Below are the code and all the weights of a small trained network. Each question names an input and a class and asks about switching units off, where a switched-off unit gives its printed mean instead of its output.

import numpy as np


def w(rows, s, z=0):
    codes = np.array(rows[::2]) - 128.0
    scale = np.full(codes.shape[1], s)
    scale[-1] = z or s
    return codes * scale


def f(y):
    return y / 2 * (1 + np.tanh(0.7978845608 * (y + 0.044715 * y**3)))


def log_softmax(a):
    a = a - a.max(-1, keepdims=True)
    return a - np.log(np.exp(a).sum(-1, keepdims=True))


def net(x, mask):
    res = np.array(x, float).reshape(1, 6) / 4 @ E
    y = f(res @ A[0][:, :-1].T + A[0][:, -1])
    res = res + np.where(mask, y, B[0][:, -1]) @ B[0][:, :-1]
    return log_softmax(res[-1] @ U[:, :-1].T + U[:, -1])


A, B = {}, {}
E = w([
[84,120,143,136,163,98,179,112],'x0',
[76,238,165,82,79,150,127,206],'x1',
[73,99,75,178,120,251,153,164],'x2',
[94,91,128,47,116,144,116,149],'x3',
[157,111,151,111,136,138,164,178],'x4',
[149,121,120,114,95,145,92,155],'x5',
],0.013)
A[0] = w([
[122,170,123,104,118,131,133,132,89],'neuron 0',
[125,129,116,142,155,192,133,112,171],'neuron 1',
[135,114,142,149,139,136,102,117,67],'neuron 2',
[126,141,107,163,90,114,94,125,124],'neuron 3',
[154,147,114,144,122,110,115,123,2],'neuron 4',
[156,130,143,113,159,92,96,129,103],'neuron 5',
[148,125,131,116,144,105,100,134,97],'neuron 6',
[102,230,147,99,140,117,117,171,114],'neuron 7',
[173,32,116,135,139,97,118,87,96],'neuron 8',
[175,150,143,79,113,53,130,97,165],'neuron 9',
[122,132,149,141,125,126,131,135,96],'neuron 10',
[107,183,130,119,135,117,121,156,76],'neuron 11',
[85,104,93,181,135,229,144,146,152],'neuron 12',
[183,150,157,72,135,7,99,115,126],'neuron 13',
[160,60,90,128,187,103,96,122,104],'neuron 14',
[102,120,109,145,116,126,110,140,129],'neuron 15',
[129,110,165,128,127,129,131,120,88],'neuron 16',
[149,91,129,127,145,130,121,112,89],'neuron 17',
[127,136,124,115,144,132,144,119,101],'neuron 18',
[108,115,112,139,116,143,132,128,94],'neuron 19',
[128,132,149,136,109,94,140,110,125],'neuron 20',
[137,115,134,140,134,115,149,150,101],'neuron 21',
[125,125,135,128,150,159,151,145,96],'neuron 22',
[115,168,112,118,149,124,120,153,97],'neuron 23',
],0.017,0.0043)
B[0] = w([
[130,152,163,156,118,114,187,120,153],'neuron 0',
[134,108,150,116,164,127,119,204,164],'neuron 1',
[101,126,141,104,138,112,144,87,134],'neuron 2',
[113,112,130,113,139,133,169,124,145],'neuron 3',
[69,108,146,81,103,104,125,143,136],'neuron 4',
[103,106,87,122,157,144,138,132,169],'neuron 5',
[124,136,146,125,176,124,141,165,150],'neuron 6',
[187,185,136,137,32,96,140,45,206],'neuron 7',
[148,179,149,115,7,112,148,84,205],'neuron 8',
[84,121,129,147,182,160,122,218,215],'neuron 9',
[114,119,106,91,116,149,124,94,130],'neuron 10',
[146,115,159,113,38,109,151,97,164],'neuron 11',
[95,84,86,107,217,148,91,161,215],'neuron 12',
[121,63,76,150,242,164,91,152,251],'neuron 13',
[158,160,180,104,47,120,172,78,188],'neuron 14',
[164,114,140,145,158,111,150,139,139],'neuron 15',
[154,155,110,155,98,142,88,160,132],'neuron 16',
[124,199,145,157,104,75,121,105,153],'neuron 17',
[142,120,121,108,94,147,115,168,129],'neuron 18',
[146,157,138,173,162,106,120,168,142],'neuron 19',
[138,108,121,83,89,154,98,174,152],'neuron 20',
[75,135,120,125,124,120,91,91,133],'neuron 21',
[161,133,114,175,153,119,108,111,144],'neuron 22',
[93,100,158,110,100,102,130,69,148],'neuron 23',
],0.013,0.026)
U = w([
[117,41,61,137,255,178,78,245,252],'0',
[182,200,161,125,21,114,156,102,4],'1',
],0.0099,0.0019)

Each question gives the input, the list of numbers given to net, and the class t.
The units are the neurons (one row each of A and B). Each row of codes is followed by its name. A weight is (code - 128) times the scale printed after its matrix; where a second scale follows, it is the last column's (A, B and U).
mask holds one flag per neuron, in row order. A switched-off neuron (its flag False) gives its mean, the last column of its row in B, instead of its output. The means were averaged over made-up inputs and are rounded, as every weight is.
A unit's drop is (log p(t) with every unit on - log p(t) with that unit switched off) / (log p(t) with every unit on - log p(t) with every unit switched off).
unit that matters most: the unit with the biggest drop
k most important neurons: the k neurons with the biggest drops, biggest first
drop when u is switched off: that unit's drop, to one decimal
input [-6,8,-8,-3,-6,-5], class 0: 4 most important neurons : neuron 13; neuron 9; neuron 8; neuron 14
input [6,6,-7,-3,0,-4], class 0: unit that matters most : neuron 13
input [-3,8,-8,1,-1,6], class 0: 2 most important neurons : neuron 13; neuron 9
input [-5,-3,-2,1,4,-8], class 1: 2 most important neurons : neuron 12; neuron 8
input [8,8,6,-2,3,1], class 1: 2 most important neurons : neuron 7; neuron 13
input [-7,-8,-6,1,5,0], class 1: 2 most important neurons : neuron 8; neuron 14
input [-5,7,-7,-7,7,5], class 0: 3 most important neurons : neuron 13; neuron 9; neuron 8
input [8,-2,-1,7,-2,4], class 1: 2 most important neurons : neuron 12; neuron 13
input [-5,3,1,2,3,8], class 1: drop when neuron 13 is switched off : 0.5
input [6,5,-7,-7,-1,-4], class 0: drop when neuron 13 is switched off : 5.2
input [-6,5,-8,-5,6,-5], class 0: drop when neuron 13 is switched off : 3.2
input [3,-8,0,4,0,-6], class 1: drop when neuron 15 is switched off : 0.0
